Below are the code and all the weights of a small trained network. Each question names an input and a class and asks about switching units off, where a switched-off unit gives its printed mean instead of its output.

import numpy as np


def w(rows, s, z=0):
    codes = np.array(rows[::2]) - 128.0
    scale = np.full(codes.shape[1], s)
    scale[-1] = z or s
    return codes * scale


def f(y):
    return np.maximum(y, 0)


def log_softmax(a):
    a = a - a.max(-1, keepdims=True)
    return a - np.log(np.exp(a).sum(-1, keepdims=True))


def net(x, mask):
    res = np.array(x, float).reshape(1, 7) / 4 @ E
    y = f(res @ A[0][:, :-1].T + A[0][:, -1])
    res = res + np.where(mask, y, B[0][:, -1]) @ B[0][:, :-1]
    return log_softmax(res[-1] @ U[:, :-1].T + U[:, -1])


A, B = {}, {}
E = w([
[110,47,85,168,157],'x0',
[207,176,58,59,114],'x1',
[138,198,94,122,78],'x2',
[254,108,185,148,94],'x3',
[91,113,118,252,123],'x4',
[134,139,83,146,138],'x5',
[155,176,84,201,248],'x6',
],0.0067)
A[0] = w([
[135,88,117,97,93,137],'N1',
[155,158,132,114,110,83],'N2',
[111,137,128,170,120,43],'N3',
[130,112,136,99,158,166],'N4',
[103,156,131,120,126,31],'N5',
[116,137,121,95,123,38],'N6',
[110,44,144,53,61,103],'N7',
[145,177,90,110,125,90],'N8',
[155,151,99,123,128,116],'N9',
[163,118,140,166,121,37],'N10',
[132,84,122,105,97,79],'N11',
[166,40,128,180,155,124],'N12',
[117,147,131,128,143,73],'N13',
[143,87,130,147,149,72],'N14',
[103,109,110,88,134,160],'N15',
[84,122,133,79,143,92],'N16',
[122,147,131,143,140,67],'N17',
[164,117,147,133,135,72],'N18',
[146,112,160,133,115,68],'N19',
[90,163,107,119,142,65],'N20',
[91,125,255,130,72,161],'N21',
[130,106,100,133,128,17],'N22',
[149,128,109,109,84,46],'N23',
[122,163,91,121,139,3],'N24',
[135,124,125,163,104,146],'N25',
[88,97,127,212,170,152],'N26',
[130,140,107,154,77,155],'N27',
[64,148,77,103,152,92],'N28',
[155,129,99,186,9,127],'N29',
[162,130,114,104,144,104],'N30',
[121,110,133,139,117,175],'N31',
],0.015,0.003)
B[0] = w([
[107,80,136,125,121,177],'N1',
[129,150,144,162,138,172],'N2',
[107,117,159,131,108,157],'N3',
[157,106,130,146,112,161],'N4',
[149,108,115,111,111,141],'N5',
[142,112,136,117,109,150],'N6',
[73,80,227,61,116,239],'N7',
[171,124,165,164,87,185],'N8',
[165,134,159,160,112,167],'N9',
[149,128,110,91,148,156],'N10',
[89,99,146,91,125,163],'N11',
[176,94,78,67,168,214],'N12',
[109,112,132,121,118,138],'N13',
[119,124,105,104,162,160],'N14',
[166,116,107,120,152,171],'N15',
[167,100,64,111,135,172],'N16',
[108,121,140,120,114,140],'N17',
[145,136,114,95,110,153],'N18',
[98,143,133,112,105,156],'N19',
[125,102,111,104,76,166],'N20',
[140,255,198,100,184,255],'N21',
[117,143,108,104,119,135],'N22',
[96,134,113,153,141,170],'N23',
[103,144,176,123,93,155],'N24',
[132,116,138,122,144,161],'N25',
[16,129,90,191,185,252],'N26',
[132,106,123,163,112,171],'N27',
[120,78,68,69,73,200],'N28',
[91,69,133,204,119,217],'N29',
[142,122,166,138,90,163],'N30',
[140,137,139,138,153,158],'N31',
],0.03,0.009)
U = w([
[123,254,185,180,59,175],'0',
[10,166,190,148,144,6],'1',
[83,97,53,238,125,254],'2',
[114,234,47,163,81,2],'3',
[71,205,17,54,138,114],'4',
[170,102,202,9,117,202],'5',
[52,89,102,127,10,210],'6',
],0.0055,0.0042)

Each question gives the input, the list of numbers given to net, and the class t.
The units are the neurons (one row each of A and B). Each row of codes is followed by its name. A weight is (code - 128) times the scale printed after its matrix; where a second scale follows, it is the last column's (A, B and U).
mask holds one flag per neuron, in row order. A switched-off neuron (its flag False) gives its mean, the last column of its row in B, instead of its output. The means were averaged over made-up inputs and are rounded, as every weight is.
A unit's drop is (log p(t) with every unit on - log p(t) with that unit switched off) / (log p(t) with every unit on - log p(t) with every unit switched off).
The circuit of an input: a set's keep is (log p(t) with only the set's units on - log p(t) with every unit switched off) / (log p(t) with every unit on - log p(t) with every unit switched off). Starting from the 12 units with the biggest drops (on a tie, the unit counted first), units are removed one at a time, each time the one whose removal leaves the highest keep (on an exact tie, the one counted first), for as long as the keep stays at least 0.8.
units of the circuit, in order: the units of the circuit, biggest drop first
unit that matters most: the unit with the biggest drop
top k neurons: the k neurons with the biggest drops, biggest first
drop of u: that unit's drop, to one decimal
input [-3,5,1,2,-1,-5,-6], class 1: top 4 neurons => N12, N23, N29, N28
input [-3,5,3,8,3,1,-7], class 1: units of the circuit, in order => N29, N21
input [-5,3,3,-2,2,-8,6], class 0: top 2 neurons => N7, N12
input [6,-4,-5,1,-5,4,8], class 4: unit that matters most => N12
input [7,4,-2,7,4,1,1], class 2: top 2 neurons => N21, N29
input [-7,-7,1,0,-6,6,-1], class 0: top 2 neurons => N12, N21
input [7,-3,2,7,7,5,-7], class 1: top 2 neurons => N21, N29
input [-3,-6,3,5,-7,6,-1], class 0: top 2 neurons => N12, N26
input [-2,-5,3,3,1,7,-4], class 0: top 2 neurons => N26, N21
input [-2,3,-7,5,2,2,3], class 4: units of the circuit, in order => N7, N29
input [1,-7,-6,4,4,-8,3], class 4: top 2 neurons => N12, N7
input [-3,3,3,-1,2,4,1], class 6: top 2 neurons => N21, N26
input [-5,-4,4,-7,7,-3,4], class 2: top 3 neurons => N26, N7, N21
input [-3,-4,1,-3,-3,1,-7], class 5: units of the circuit, in order => N26
input [8,2,-8,8,-6,-3,7], class 4: top 3 neurons => N7, N14, N8
input [-2,-4,0,-7,-6,-6,2], class 5: top 2 neurons => N26, N29
input [5,3,-7,-2,2,2,5], class 4: units of the circuit, in order => N12, N8
input [4,-4,-8,5,-6,-2,7], class 4: top 2 neurons => N12, N29
input [-3,-5,-6,8,8,-5,6], class 4: top 2 neurons => N12, N26
input [3,2,8,5,1,6,-4], class 2: units of the circuit, in order => N29
input [3,1,4,-3,-2,2,-4], class 6: top 2 neurons => N21, N12
input [7,-7,-2,3,-8,3,2], class 4: drop of N7 => 0.1
input [2,8,-3,0,5,7,1], class 2: drop of N7 => 0.7
input [-4,5,0,5,6,-6,-8], class 1: drop of N29 => 0.2
input [4,2,6,6,2,-3,-7], class 1: drop of N29 => 0.5
